After every row comes roughly how far along a hidden order it lies, from 0 to 20.
[-0.61  1.53 -0.31  0.03 -1.20  0.89 -0.78 -0.64 -1.01  0.11 -0.19 -0.03
  1.55 -1.33 -0.14 -0.08 -0.54 -0.12 -3.17  0.19 -0.72 -0.14 -0.82  3.50
  5.41 -0.36  0.10 -1.22  0.61 -0.88 -1.32  0.38 -0.51 -0.73 -0.88  1.05
 -0.43 -1.11 -0.21 -0.24  0.50  1.64]
1
[ 0.04  2.75  0.85 -2.45 -0.94  0.67 -0.67  1.32 -0.36  1.80  0.71 -0.43
 -1.31  1.53  0.50  0.46 -0.17 -0.47 -5.06  0.32 -0.22 -0.33 -1.39  2.67
 -7.21 -0.73 -1.20 -1.21  1.81 -0.94 -1.48  1.64 -0.05  0.32 -0.10 -1.41
 -0.20 -0.32 -0.39 -0.56  1.18  3.78]
20
[-0.55  1.03 -0.01  1.93 -0.63  0.92 -0.81  0.72 -1.94  0.03  0.03 -0.12
  0.81 -0.65  0.17  0.11 -0.77  0.10 -4.52 -0.47 -0.32 -0.17 -1.07  2.88
  3.27 -0.55 -0.30 -0.95  2.12 -0.79 -1.27  0.00 -0.33 -0.63 -0.48 -0.67
 -0.45 -1.69 -0.24  0.03  0.84  2.81]
5
[-0.57 -3.52  0.07 -1.53  0.58 -0.67  0.22 -1.18  0.78 -0.70 -0.12  0.01
  0.33 -2.53 -0.54  0.03  0.31 -0.33  3.09  0.87 -0.90 -0.25 -0.11  2.23
  2.93  1.16  0.93  1.12 -0.80  2.98  1.44 -1.59  0.74  0.79  0.64  1.55
  0.16  1.50  0.06 -0.58 -0.47 -3.44]
19
[-0.08  4.23  0.48 -0.55  0.44 -0.41  0.58  2.26 -0.06  3.29  0.14 -0.71
 -1.38  0.93  0.30  0.12 -0.17 -0.20 -2.09 -0.11  0.49  0.01 -0.79  0.84
 -2.23 -2.04 -0.71  0.74  1.11  0.11 -0.91  0.11  0.44  0.43  0.58  1.38
 -0.17  0.30 -0.50 -0.37  1.05 -3.64]
19
[ 0.63  0.95  0.70 -1.38 -1.28 -0.63  0.09 -1.94  1.30  2.44  0.56  0.18
  0.05  1.42  0.19 -0.31  1.02 -0.51  0.13  0.94 -0.15 -0.11  0.85 -2.14
 -5.11  1.54 -0.63 -0.88 -2.78  0.07  0.37  0.48  0.09 -0.20 -0.37  0.15
  0.48  1.18  0.39  0.21 -0.51  4.98]
13
[-0.19 -0.05  0.30 -0.09 -1.08 -0.63 -0.23 -0.75 -1.17  1.20 -0.32  0.15
  0.88 -0.30  0.04 -0.65  0.11  0.46 -2.56  0.81 -0.11  0.20 -0.63  0.77
  9.99 -0.01 -0.84  0.19  4.20 -0.19 -0.43 -2.51 -0.56 -1.26 -0.43  2.44
 -0.24 -1.60  0.00  0.25  0.59  0.22]
10
[-0.18 -3.01  0.25  0.36 -1.24  0.73 -0.41 -0.66  0.52 -0.85 -0.35  0.86
  0.71  1.49 -0.36 -0.25 -0.19  0.75 -5.18  0.31 -0.36  0.73 -0.62  2.58
  5.68  0.02 -0.41 -0.10  6.65 -2.65 -1.07 -0.06 -1.43 -0.30 -0.47  1.59
 -0.41 -0.92 -0.07 -0.62 -0.54  2.93]
13
[ 0.55  0.19 -0.02 -0.77 -1.59  1.25 -0.95  0.74 -0.40 -0.40  0.43  0.62
 -0.92  2.77  0.44 -0.05 -0.08  0.27 -4.65 -0.46  0.02  0.69  0.10  0.48
 -6.78 -0.10 -0.84 -2.01  2.88 -3.47 -1.87  2.29 -0.76 -0.84 -1.17 -1.82
 -0.31 -0.39 -0.01  0.15  0.88  7.02]
0
[ 0.98  1.44 -0.27 -3.96 -2.01 -0.75  0.60 -1.13  1.30  1.69  0.32  0.78
  0.27  2.42  0.27 -0.57  0.69 -0.08 -2.15  1.11  0.05  1.29 -0.05  1.04
 -4.81 -0.87 -1.31  0.84  4.69 -0.82 -0.96 -0.23 -0.51 -0.80 -0.56  1.89
 -0.18  1.44  0.21 -0.39  1.31  1.45]
0
[ 0.11 -2.87 -0.51 -2.76 -0.18 -0.08 -0.02  0.42  1.03 -1.81 -0.52  0.88
  0.30 -0.98  0.23  0.10 -0.05  0.74 -1.33  0.47 -0.67  1.05 -0.85  4.86
  2.68 -0.89 -0.36  0.32  1.65  2.44 -0.42 -0.31  0.08  1.13 -0.26 -0.64
  0.10  0.70 -0.09 -1.09  0.78 -3.77]
10
[ 0.50  3.43  0.13 -0.64 -1.75 -0.44  0.49 -0.71  0.90  1.35 -0.06  0.53
  0.61  1.77 -0.12 -0.71  0.58 -0.23 -2.13  0.55  0.30  0.86 -0.49 -0.17
  3.36 -0.29 -0.81  0.82  4.60 -2.45 -1.06 -0.16 -1.01 -1.35 -0.56  3.05
 -0.38 -0.07  0.20 -0.13  0.66  2.57]
6
[ 0.24 -5.21  0.10 -0.27 -0.74 -0.52  0.00 -2.63  1.48 -2.37  0.04  0.78
  0.62  0.21 -0.47 -0.10  0.74 -0.41  2.28  0.61 -0.58  0.21  0.10 -1.08
  0.65  2.34  0.40  0.12  0.77  0.39  0.61 -0.37 -0.31  0.28 -0.04  1.63
  0.30  0.91  0.63 -0.27 -0.93  4.98]
14
[-0.34 -2.45 -0.26 -1.12 -0.62  0.49  0.12  0.03 -0.08 -1.31 -0.36  0.37
  1.80 -0.53 -0.63  0.00 -0.33  0.48 -4.07 -0.04 -0.49  0.39 -1.13  4.03
  6.85 -0.79  0.42  0.88  5.44 -1.15 -1.11 -0.36 -0.73 -0.43 -0.15  2.38
 -0.76 -0.67  0.06 -0.83  0.46 -0.11]
5
[ 0.56 -4.33 -0.16 -0.96  0.66  0.78 -0.05  1.14  1.19 -5.21 -0.56  0.84
 -0.29  1.24  0.15  0.43 -0.11  0.93 -0.90 -1.37  0.26  0.99  0.09  0.84
  1.72 -0.64 -0.08 -0.14  0.67 -1.75 -1.26  0.81 -0.53  1.43  0.17 -1.89
  0.09 -1.20  0.26 -0.64 -0.11 -0.31]
14
[-0.17 -2.46 -0.49 -2.66  0.25  0.81 -0.36  2.06 -0.56 -2.30 -0.03  0.32
  0.18 -0.31  0.04  0.50 -0.69  0.59 -3.18 -1.16 -0.32  0.37 -1.74  4.26
 -1.90 -0.98  0.18  0.34  3.39  0.50 -0.86  0.18  0.15  0.61  0.24 -0.57
 -0.39  0.21 -0.28 -0.93  0.93 -0.89]
7
[ 0.10 -7.52 -0.15  0.73  0.38  1.12 -0.27 -0.24  1.77 -3.84 -0.41  0.71
  0.03  0.31 -0.12  0.73 -0.21  0.61 -1.05 -0.38 -0.25  0.48 -0.08 -1.06
 -1.81 -0.07  1.08 -0.40 -1.78 -0.19 -0.06  1.67 -0.25  1.61 -0.44 -1.92
  0.03  0.47  0.08 -0.39 -0.65  0.27]
15
[ 0.45 -1.64 -0.10  0.14 -1.10  1.41 -0.50  1.17  0.11 -1.23  0.14  0.60
 -0.41  2.12  0.38 -0.04 -0.45  0.66 -5.38 -0.93  0.22  0.93 -1.01  0.63
 -3.49 -1.09 -0.43 -1.01  2.73 -3.40 -1.85  2.14 -1.00 -0.52 -0.99 -1.52
 -0.43 -0.64 -0.10 -0.04  1.09  4.60]
0
[-0.09 -1.96 -0.04  0.16 -1.59  0.08 -0.81 -2.82  0.16  0.18 -0.12  0.77
  0.76 -0.03  0.00 -0.62  0.34  0.13 -1.06  1.07 -0.70  0.33 -0.16  0.63
  3.15  1.60 -0.36 -1.48  1.14 -1.39 -0.02 -0.16 -0.98 -0.70 -1.55  0.62
  0.04 -0.15  0.06  0.36 -0.01  3.87]
6
[ 0.39  2.08  0.31 -0.29 -1.22  0.74 -0.66  1.78 -1.68  0.74  0.87  0.00
 -0.51  2.41  0.11 -0.20 -0.11 -0.85 -4.50 -0.08 -0.01 -0.43 -0.43  0.65
 -5.50  0.22 -0.67 -0.39  5.62 -2.33 -1.55  1.29 -0.27 -0.96  0.23 -0.96
 -0.29 -0.49  0.03 -0.12  1.36  6.82]
5
[ 0.11 -3.32  0.32 -2.48 -0.29  0.06  0.28 -0.84  1.36 -2.57 -0.44  0.63
  1.53  0.72 -0.72  0.28  0.24 -0.13 -2.16 -0.12 -0.16  0.52 -0.54  1.91
  7.11  0.06  0.07  1.20  6.23 -1.19 -0.87 -0.43 -0.86  0.40  0.27  1.92
 -0.30 -0.50  0.38 -0.98 -0.01  1.12]
16
[ 0.04  3.05  0.55 -0.07 -1.45  0.80 -0.45  1.60 -0.32  2.65  0.86 -0.66
 -1.12  1.57  0.26  0.12 -0.22 -1.33 -4.31  0.55 -0.36 -0.44 -0.13  2.97
 -9.65 -0.64 -0.47 -0.97  1.73 -1.52 -1.94  2.18  0.13 -0.43 -0.48 -0.48
 -0.46  0.88 -0.32 -0.35  1.11  4.58]
9
[ 0.41  4.94  0.59 -1.42 -1.56  0.00  0.13  0.60  0.43  4.77  0.56 -0.33
 -0.88  1.80  0.50 -0.17  0.38 -0.57 -2.11  0.82 -0.07  0.18  0.63  0.53
 -7.75 -0.97 -1.21 -0.53 -0.82 -1.50 -0.78  1.03 -0.01 -0.59 -0.67  0.48
 -0.18  1.07 -0.30 -0.46  0.93  1.74]
11
[ 0.12  3.44  0.10 -1.16 -1.29 -0.65  0.39 -0.56 -0.95  3.63  0.36 -0.47
  0.68  0.32 -0.17 -0.48  0.40 -0.71 -1.26  0.96  0.17 -0.28  0.29 -0.13
  3.68 -0.02 -0.49  0.69  2.06 -1.39 -0.93 -0.71 -0.37 -1.96  0.05  2.67
 -0.42 -0.39  0.07  0.62  0.39  1.67]
2
[ 0.25  4.62  0.13 -2.17 -1.18 -1.18  0.17  0.40  0.14  4.85  0.03  0.34
 -0.88  0.63  0.69 -0.93  0.43  0.38 -1.11  1.03  0.03  0.72 -0.29  0.14
 -2.35 -0.69 -1.83  0.06  2.11  0.69  0.00 -1.39  0.05 -1.00 -0.76  1.34
  0.11  1.00 -0.46  0.00  1.61 -1.10]
8
[ 0.75 -0.67 -0.10 -1.39  0.08  0.39 -0.08  2.53  0.11 -1.52  0.30  0.63
 -1.03  2.95  0.21 -0.04 -0.24  0.39 -2.23 -1.53  0.68  0.81 -1.10 -2.18
 -7.34 -0.65 -0.45  0.75  7.05 -2.20 -0.80  0.87 -0.25  0.18  0.16 -1.11
 -0.22  0.50 -0.02 -0.37  1.04  2.48]
5
[ 0.74  0.31  0.05  0.21 -0.92 -0.87  0.22 -1.63  0.43  1.36  0.13  0.44
  0.15  1.00  0.31 -0.35  0.95 -0.63  2.94 -0.92  0.04  0.07  0.64 -3.94
 -7.16  1.59 -0.31 -0.39 -2.16  0.26  0.53  0.23  0.44 -1.05 -0.40 -0.39
  0.42  1.46  0.38  0.68 -0.28  4.28]
0
[-0.43  1.29 -0.35  1.40 -1.29  0.47 -0.95 -1.80  0.03 -0.13 -0.25  0.64
  0.75 -2.07  0.39 -0.31 -0.09  0.46 -2.51  0.46 -0.93  0.23  0.64  1.75
  1.80  0.73  0.05 -2.05 -4.37  0.79 -0.45  0.41 -0.15 -0.42 -1.48 -1.04
  0.16 -0.06 -0.11  0.70 -0.03  1.11]
0
[ 0.00  3.11  1.02  0.22 -1.39 -0.98  0.05 -1.44 -0.67  3.81  0.54 -0.52
 -0.40  0.11  0.02 -0.45  0.72 -1.22 -0.44  1.48 -0.30 -0.96 -0.35  0.15
  3.92  0.84 -1.15 -0.48  0.47  0.94 -0.50 -1.01  0.32 -0.88  0.33  1.95
  0.26 -0.50  0.21  0.23  0.11  3.50]
20
[ 0.01 -3.18  0.43  2.07 -1.21  1.33 -0.93 -0.42 -0.22 -1.75  0.27  0.19
 -0.17  1.52  0.08  0.05 -0.17  0.12 -3.28  0.20 -0.25 -0.06  0.44 -0.67
 -2.87  1.11  0.13 -2.11  2.59 -3.33 -0.88  2.27 -1.07 -0.27 -1.20 -1.71
 -0.20 -0.87 -0.01  0.54  0.11  9.55]
9
